Here is a tiny trained network, its code and every weight. The questions are about switching its units off for an input and a class, where a switched-off unit gives its printed mean instead of its output.

import numpy as np


def w(rows, s, z=0):
    codes = np.array(rows[::2]) - 128.0
    scale = np.full(codes.shape[1], s)
    scale[-1] = z or s
    return codes * scale


def f(y):
    return np.maximum(y, 0)


def log_softmax(a):
    a = a - a.max(-1, keepdims=True)
    return a - np.log(np.exp(a).sum(-1, keepdims=True))


def net(x, mask):
    res = np.array(x, float).reshape(1, 3) / 4 @ E
    y = f(res @ A[0][:, :-1].T + A[0][:, -1])
    res = res + np.where(mask, y, B[0][:, -1]) @ B[0][:, :-1]
    return log_softmax(res[-1] @ U[:, :-1].T + U[:, -1])


A, B = {}, {}
E = w([
[163,199,145,170,57,55,219],'x0',
[11,177,188,142,113,144,108],'x1',
[61,33,117,132,65,184,197],'x2',
],0.011)
A[0] = w([
[140,148,149,156,46,94,205,115],'N0',
[140,169,154,115,110,102,174,94],'N1',
[81,96,85,111,71,125,210,78],'N2',
[91,60,130,124,147,213,61,91],'N3',
[211,120,12,111,96,148,165,121],'N4',
[118,104,100,75,171,160,115,155],'N5',
[184,71,152,87,134,100,162,202],'N6',
[195,218,105,136,235,50,104,135],'N7',
[152,123,160,75,124,186,68,250],'N8',
[181,104,76,39,123,183,125,145],'N9',
[110,88,101,108,138,143,59,148],'N10',
[80,217,197,183,216,135,119,115],'N11',
[132,143,97,158,97,64,185,111],'N12',
[110,62,116,91,184,125,61,105],'N13',
[154,99,46,51,167,46,180,93],'N14',
[116,148,141,155,151,54,190,153],'N15',
[148,175,125,198,142,126,196,101],'N16',
[102,38,95,123,71,153,177,117],'N17',
[254,121,101,133,129,145,103,128],'N18',
[106,157,84,116,164,133,179,171],'N19',
[39,220,210,113,115,157,118,94],'N20',
[128,202,103,85,187,73,59,89],'N21',
[167,199,146,156,157,93,99,87],'N22',
[207,77,71,167,102,123,120,73],'N23',
[149,155,133,232,123,72,208,121],'N24',
[37,175,120,158,94,125,106,75],'N25',
[63,153,148,89,112,109,113,219],'N26',
[99,82,107,159,85,162,128,197],'N27',
[118,63,106,155,20,200,160,142],'N28',
[157,195,119,141,72,128,150,133],'N29',
[90,161,173,142,96,165,109,112],'N30',
[128,162,117,147,132,118,88,195],'N31',
[55,145,151,122,83,114,101,117],'N32',
[88,89,97,146,107,159,208,103],'N33',
[129,122,102,102,170,200,104,94],'N34',
[98,96,121,96,223,126,68,106],'N35',
],0.0094,0.011)
B[0] = w([
[55,224,104,189,144,194,133,208],'N0',
[138,204,27,146,183,201,181,164],'N1',
[155,160,70,57,81,185,126,177],'N2',
[62,169,69,141,125,175,149,192],'N3',
[55,58,118,116,166,75,172,196],'N4',
[143,155,112,174,112,155,152,178],'N5',
[89,42,128,167,89,38,152,200],'N6',
[178,190,79,34,9,147,103,246],'N7',
[140,170,161,205,36,109,138,223],'N8',
[70,66,85,161,122,103,178,179],'N9',
[125,160,102,192,141,152,161,181],'N10',
[95,79,94,60,111,97,130,192],'N11',
[112,167,113,169,168,163,189,186],'N12',
[69,162,110,198,148,214,172,180],'N13',
[47,77,116,93,193,111,208,171],'N14',
[122,151,121,206,119,166,119,194],'N15',
[76,174,98,157,168,193,192,174],'N16',
[173,200,88,40,79,125,49,197],'N17',
[45,72,75,75,120,48,143,199],'N18',
[129,181,167,150,116,92,126,163],'N19',
[73,14,70,54,148,97,214,204],'N20',
[163,129,81,32,52,208,111,190],'N21',
[134,174,102,53,98,197,94,183],'N22',
[63,69,25,59,224,113,196,165],'N23',
[81,202,85,198,160,169,158,211],'N24',
[29,135,74,54,225,105,170,169],'N25',
[96,43,121,197,85,3,145,214],'N26',
[183,183,175,118,71,89,90,204],'N27',
[173,179,129,40,31,109,71,213],'N28',
[125,105,121,198,95,210,163,187],'N29',
[26,78,101,69,174,49,203,167],'N30',
[178,110,125,143,51,61,82,190],'N31',
[74,61,108,122,153,101,161,176],'N32',
[166,153,90,47,76,158,25,181],'N33',
[72,167,72,164,173,213,145,160],'N34',
[102,181,53,184,161,187,133,184],'N35',
],0.006,0.014)
U = w([
[96,153,101,213,138,238,162,113],'0',
[153,144,110,3,65,151,83,96],'1',
[70,39,105,79,151,46,184,83],'2',
[153,113,139,228,61,10,116,253],'3',
[167,112,181,129,184,130,108,95],'4',
[160,108,170,114,165,166,118,97],'5',
[153,92,173,119,182,128,128,92],'6',
[151,140,158,119,200,133,77,102],'7',
],0.014,0.011)

Each question gives the input, the list of numbers given to net, and the class t.
The units are the neurons (one row each of A and B). Each row of codes is followed by its name. A weight is (code - 128) times the scale printed after its matrix; where a second scale follows, it is the last column's (A, B and U).
mask holds one flag per neuron, in row order. A switched-off neuron (its flag False) gives its mean, the last column of its row in B, instead of its output. The means were averaged over made-up inputs and are rounded, as every weight is.
A unit's drop is (log p(t) with every unit on - log p(t) with that unit switched off) / (log p(t) with every unit on - log p(t) with every unit switched off).
The circuit of an input: a set's keep is (log p(t) with only the set's units on - log p(t) with every unit switched off) / (log p(t) with every unit on - log p(t) with every unit switched off). Starting from the 12 units with the biggest drops (on a tie, the unit counted first), units are removed one at a time, each time the one whose removal leaves the highest keep (on an exact tie, the one counted first), for as long as the keep stays at least 0.8.
units of the circuit, in order: the units of the circuit, biggest drop first
most important unit: the unit with the biggest drop
k most important neurons: the k neurons with the biggest drops, biggest first
drop of u: that unit's drop, to one decimal
input [3,-5,5], class 1: units of the circuit, in order	(N28)
input [6,-2,-7], class 1: 3 most important neurons	(N7, N22, N21)
input [-4,-4,0], class 0: 2 most important neurons	(N20, N26)
input [-7,8,-6], class 2: 3 most important neurons	(N20, N11, N26)
input [-6,-6,2], class 0: 2 most important neurons	(N13, N20)
input [-6,-4,8], class 1: 2 most important neurons	(N28, N17)
input [6,-4,-7], class 1: 2 most important neurons	(N7, N22)
input [-4,-6,-5], class 2: 3 most important neurons	(N18, N9, N28)
input [8,-8,-3], class 0: 2 most important neurons	(N24, N0)
input [-5,8,-7], class 2: 2 most important neurons	(N20, N26)
input [6,8,-6], class 2: 2 most important neurons	(N20, N11)
input [8,5,-8], class 0: 2 most important neurons	(N24, N29)
input [4,-4,-5], class 1: 2 most important neurons	(N7, N22)
input [3,2,-3], class 3: most important unit	N13
input [-3,-1,0], class 3: 2 most important neurons	(N0, N24)
input [2,3,-2], class 3: drop of N14	0.1
input [5,-5,0], class 0: drop of N11	0.3
input [2,-2,-3], class 3: drop of N28	0.3
